Below are the code and all the weights of a small trained network. Each question names an input and a class and asks about switching units off, where a switched-off unit gives its printed mean instead of its output.

import numpy as np


def w(rows, s, z=0):
    codes = np.array(rows[::2]) - 128.0
    scale = np.full(codes.shape[1], s)
    scale[-1] = z or s
    return codes * scale


def f(y):
    return np.maximum(y, 0)


def log_softmax(a):
    a = a - a.max(-1, keepdims=True)
    return a - np.log(np.exp(a).sum(-1, keepdims=True))


def net(x, mask):
    res = np.array(x, float).reshape(1, 5) / 4 @ E
    y = f(res @ A[0][:, :-1].T + A[0][:, -1])
    res = res + np.where(mask, y, B[0][:, -1]) @ B[0][:, :-1]
    return log_softmax(res[-1] @ U[:, :-1].T + U[:, -1])


A, B = {}, {}
E = w([
[107,213,79,75,250,206,116,78],'x0',
[112,9,150,105,147,170,62,50],'x1',
[89,164,147,250,132,169,129,83],'x2',
[245,157,198,149,214,28,32,117],'x3',
[84,67,222,124,254,125,237,173],'x4',
],0.0075)
A[0] = w([
[193,146,176,155,187,72,104,90,60],'neuron 1',
[83,97,222,126,233,96,175,158,9],'neuron 2',
[101,192,127,196,194,185,117,81,107],'neuron 3',
[119,78,153,129,151,140,96,65,62],'neuron 4',
[148,162,97,1,191,150,125,114,80],'neuron 5',
[165,158,112,33,123,92,162,190,71],'neuron 6',
[57,105,169,135,166,151,182,168,64],'neuron 7',
[188,149,166,156,180,76,68,136,54],'neuron 8',
[137,90,186,196,68,86,129,161,4],'neuron 9',
[111,51,152,144,140,169,110,65,74],'neuron 10',
[93,91,167,209,138,148,93,76,79],'neuron 11',
[131,174,101,146,145,152,115,83,114],'neuron 12',
[117,222,130,229,126,101,186,168,75],'neuron 13',
[141,205,125,201,148,128,155,185,59],'neuron 14',
[131,89,152,159,81,99,119,175,17],'neuron 15',
],0.009,0.003)
B[0] = w([
[33,141,26,119,124,230,226,127,224],'neuron 1',
[99,209,85,186,55,73,1,85,254],'neuron 2',
[225,47,221,218,88,29,220,127,222],'neuron 3',
[147,143,193,34,177,166,80,176,180],'neuron 4',
[187,60,244,175,46,28,212,61,217],'neuron 5',
[186,55,124,101,204,156,60,204,200],'neuron 6',
[59,183,62,158,73,111,68,87,222],'neuron 7',
[33,142,39,146,135,211,203,104,225],'neuron 8',
[147,141,238,132,38,61,215,46,213],'neuron 9',
[181,138,142,17,170,225,98,186,201],'neuron 10',
[190,54,108,76,222,122,92,206,201],'neuron 11',
[125,139,144,197,65,79,128,93,185],'neuron 12',
[179,75,142,14,213,215,56,172,237],'neuron 13',
[188,111,168,30,183,154,72,166,204],'neuron 14',
[129,137,187,113,91,105,175,46,183],'neuron 15',
],0.006,0.008)
U = w([
[150,116,224,158,107,80,224,101,73],'0',
[154,121,149,38,185,184,62,190,66],'1',
[150,78,126,145,150,106,135,168,254],'2',
[33,148,33,131,119,212,234,124,118],'3',
[119,205,66,178,83,89,3,89,112],'4',
],0.011,0.008)

Each question gives the input, the list of numbers given to net, and the class t.
The units are the neurons (one row each of A and B). Each row of codes is followed by its name. A weight is (code - 128) times the scale printed after its matrix; where a second scale follows, it is the last column's (A, B and U).
mask holds one flag per neuron, in row order. A switched-off neuron (its flag False) gives its mean, the last column of its row in B, instead of its output. The means were averaged over made-up inputs and are rounded, as every weight is.
A unit's drop is (log p(t) with every unit on - log p(t) with that unit switched off) / (log p(t) with every unit on - log p(t) with every unit switched off).
The circuit of an input: a set's keep is (log p(t) with only the set's units on - log p(t) with every unit switched off) / (log p(t) with every unit on - log p(t) with every unit switched off). Starting from the 12 units with the biggest drops (on a tie, the unit counted first), units are removed one at a time, each time the one whose removal leaves the highest keep (on an exact tie, the one counted first), for as long as the keep stays at least 0.8.
circuit, biggest first: the units of the circuit, biggest drop first
most important unit: the unit with the biggest drop
k most important neurons: the k neurons with the biggest drops, biggest first
input [-7,2,6,-7,-5], class 0: circuit, biggest first -> (neuron 9)
input [4,-1,5,0,-3], class 2: circuit, biggest first -> (neuron 9; neuron 3)
input [6,0,6,0,7], class 4: 3 most important neurons -> (neuron 2; neuron 7; neuron 9)
input [5,-4,-3,-3,7], class 4: circuit, biggest first -> (neuron 2; neuron 7)
input [5,3,8,3,-7], class 2: circuit, biggest first -> (neuron 3; neuron 11)
input [5,5,-6,-5,6], class 2: circuit, biggest first -> (neuron 5; neuron 9)
input [3,-8,2,0,3], class 1: 2 most important neurons -> (neuron 13; neuron 14)
input [5,0,-8,8,-3], class 2: circuit, biggest first -> (neuron 5; neuron 6)
input [-3,-3,8,-1,-8], class 2: circuit, biggest first -> (neuron 2; neuron 13)
input [3,-4,-4,-3,5], class 4: circuit, biggest first -> (neuron 2; neuron 7; neuron 1)
input [-5,-7,-4,6,-7], class 1: 2 most important neurons -> (neuron 6; neuron 2)
input [-6,7,5,5,3], class 1: 2 most important neurons -> (neuron 10; neuron 11)
input [-5,-2,6,-6,-2], class 2: 4 most important neurons -> (neuron 1; neuron 8; neuron 13; neuron 5)
input [4,8,-2,-8,0], class 1: circuit, biggest first -> (neuron 10)
input [2,-4,2,-3,-3], class 1: circuit, biggest first -> (neuron 13; neuron 1)
input [6,-7,-8,-1,-5], class 2: circuit, biggest first -> (neuron 5; neuron 6)
input [1,4,2,7,-2], class 3: circuit, biggest first -> (neuron 1; neuron 8)
input [-2,3,6,-7,8], class 4: 4 most important neurons -> (neuron 2; neuron 7; neuron 1; neuron 8)
input [-3,1,-8,6,-7], class 2: 4 most important neurons -> (neuron 2; neuron 7; neuron 6; neuron 13)
input [7,7,-5,1,7], class 0: 2 most important neurons -> (neuron 5; neuron 13)
input [8,0,-6,-8,3], class 0: most important unit -> neuron 5
input [3,-3,-4,-1,-4], class 2: 2 most important neurons -> (neuron 2; neuron 7)
input [2,2,8,-5,-6], class 2: 2 most important neurons -> (neuron 3; neuron 2)
input [-3,-1,6,-5,8], class 4: 2 most important neurons -> (neuron 2; neuron 7)
input [-7,8,-6,-5,8], class 1: 2 most important neurons -> (neuron 10; neuron 4)
input [3,7,0,-6,6], class 1: 2 most important neurons -> (neuron 10; neuron 4)
input [-3,-6,2,-6,6], class 1: most important unit -> neuron 13
